Below is a small trained network, with its code and all its weights. Each question gives an input and a class and asks what happens when units are switched off, that is, made to give their printed mean instead of their output.

import numpy as np


def w(rows, s, z=0):
    codes = np.array(rows[::2]) - 128.0
    scale = np.full(codes.shape[1], s)
    scale[-1] = z or s
    return codes * scale


def f(y):
    return y / 2 * (1 + np.tanh(0.7978845608 * (y + 0.044715 * y**3)))


def log_softmax(a):
    a = a - a.max(-1, keepdims=True)
    return a - np.log(np.exp(a).sum(-1, keepdims=True))


def net(x, mask):
    res = np.array(x, float).reshape(1, 8) / 4 @ E
    y = f(res @ A[0][:, :-1].T + A[0][:, -1])
    res = res + np.where(mask, y, B[0][:, -1]) @ B[0][:, :-1]
    return log_softmax(res[-1] @ U[:, :-1].T + U[:, -1])


A, B = {}, {}
E = w([
[97,113,43,164,218,2],'x0',
[240,70,58,63,176,152],'x1',
[49,191,142,103,231,202],'x2',
[118,176,168,100,80,153],'x3',
[25,104,25,208,76,125],'x4',
[96,159,89,21,70,123],'x5',
[206,224,189,194,164,23],'x6',
[75,29,196,154,161,97],'x7',
],0.0064)
A[0] = w([
[153,3,63,68,137,185,162],'n0',
[16,129,83,113,67,168,198],'n1',
[169,71,119,82,104,141,232],'n2',
[102,70,184,255,156,97,163],'n3',
[183,232,155,123,148,122,207],'n4',
[121,95,200,163,146,60,254],'n5',
[75,163,206,49,172,173,115],'n6',
[109,126,40,142,215,48,94],'n7',
[187,139,155,100,61,51,208],'n8',
[199,172,136,122,83,52,239],'n9',
[37,149,102,132,65,139,162],'n10',
[110,80,158,143,164,125,156],'n11',
],0.009,0.0021)
B[0] = w([
[89,37,185,135,164,154,254],'n0',
[76,138,134,143,56,139,253],'n1',
[98,107,141,141,148,192,194],'n2',
[118,68,194,135,92,96,246],'n3',
[156,134,143,105,160,192,216],'n4',
[93,62,109,139,113,102,215],'n5',
[147,150,180,2,184,96,214],'n6',
[182,144,94,139,132,58,225],'n7',
[66,107,114,98,116,184,202],'n8',
[95,109,125,102,163,178,210],'n9',
[110,141,104,166,70,137,218],'n10',
[110,106,143,128,119,111,164],'n11',
],0.013,0.0074)
U = w([
[58,71,180,104,138,195,193],'0',
[125,87,146,210,80,7,128],'1',
[205,154,67,103,195,13,216],'2',
[254,208,130,181,157,192,123],'3',
[86,205,50,170,27,163,118],'4',
[129,86,71,134,176,113,2],'5',
[212,211,172,63,160,133,78],'6',
],0.0085,0.0046)

Each question gives the input, the list of numbers given to net, and the class t.
The units are the neurons (one row each of A and B). Each row of codes is followed by its name. A weight is (code - 128) times the scale printed after its matrix; where a second scale follows, it is the last column's (A, B and U).
mask holds one flag per neuron, in row order. A switched-off neuron (its flag False) gives its mean, the last column of its row in B, instead of its output. The means were averaged over made-up inputs and are rounded, as every weight is.
A unit's drop is (log p(t) with every unit on - log p(t) with that unit switched off) / (log p(t) with every unit on - log p(t) with every unit switched off).
The circuit of an input: a set's keep is (log p(t) with only the set's units on - log p(t) with every unit switched off) / (log p(t) with every unit on - log p(t) with every unit switched off). Starting from all 12 units, units are removed one at a time, each time the one whose removal leaves the highest keep (on an exact tie, the one counted first), for as long as the keep stays at least 0.8.
circuit, biggest first: the units of the circuit, biggest drop first
unit that matters most: the unit with the biggest drop
k most important neurons: the k neurons with the biggest drops, biggest first
drop when u is switched off: that unit's drop, to one decimal
input [-7,-3,8,-2,-8,-1,0,8], class 6: circuit, biggest first : n6
input [0,-6,8,-1,-4,-2,0,0], class 6: circuit, biggest first : n6, n0
input [-4,-6,4,-7,0,1,-8,-8], class 4: circuit, biggest first : n10, n1
input [0,-3,2,1,-2,2,-5,-7], class 4: circuit, biggest first : n0, n1, n3
input [6,2,-2,0,-2,4,5,-7], class 6: 2 most important neurons : n4, n9
input [2,-7,1,5,-7,-6,1,-7], class 6: circuit, biggest first : n0, n6
input [-4,-7,3,2,2,8,3,-1], class 4: circuit, biggest first : n10, n0
input [-7,-6,-3,6,-7,8,0,0], class 6: 2 most important neurons : n6, n0
input [8,-5,8,-4,0,7,-2,-1], class 2: 2 most important neurons : n7, n6
input [8,-6,-7,-7,-1,4,4,-7], class 2: 3 most important neurons : n7, n1, n0
input [7,-3,-5,-4,-2,-2,3,-5], class 2: 4 most important neurons : n7, n1, n0, n10
input [4,5,-7,3,-3,3,4,5], class 0: 2 most important neurons : n8, n9
input [3,0,5,-1,-6,-6,2,-7], class 6: 2 most important neurons : n4, n10
input [2,5,7,-1,2,-4,8,1], class 2: circuit, biggest first : n7
input [-1,-2,6,7,1,-3,-5,-5], class 4: 3 most important neurons : n0, n1, n10
input [4,-4,-3,-8,7,6,-2,-3], class 4: 3 most important neurons : n1, n10, n3
input [2,8,4,-5,-5,-7,1,6], class 1: drop when n7 is switched off : 0.2
input [8,-1,1,-1,-3,-1,-6,7], class 1: drop when n7 is switched off : 0.1
input [8,5,5,3,-8,-6,5,2], class 2: drop when n7 is switched off : 0.3
input [-7,2,2,8,-2,-4,-4,-3], class 6: unit that matters most : n6
input [-2,-8,-6,-1,4,3,-5,5], class 4: drop when n10 is switched off : 0.2
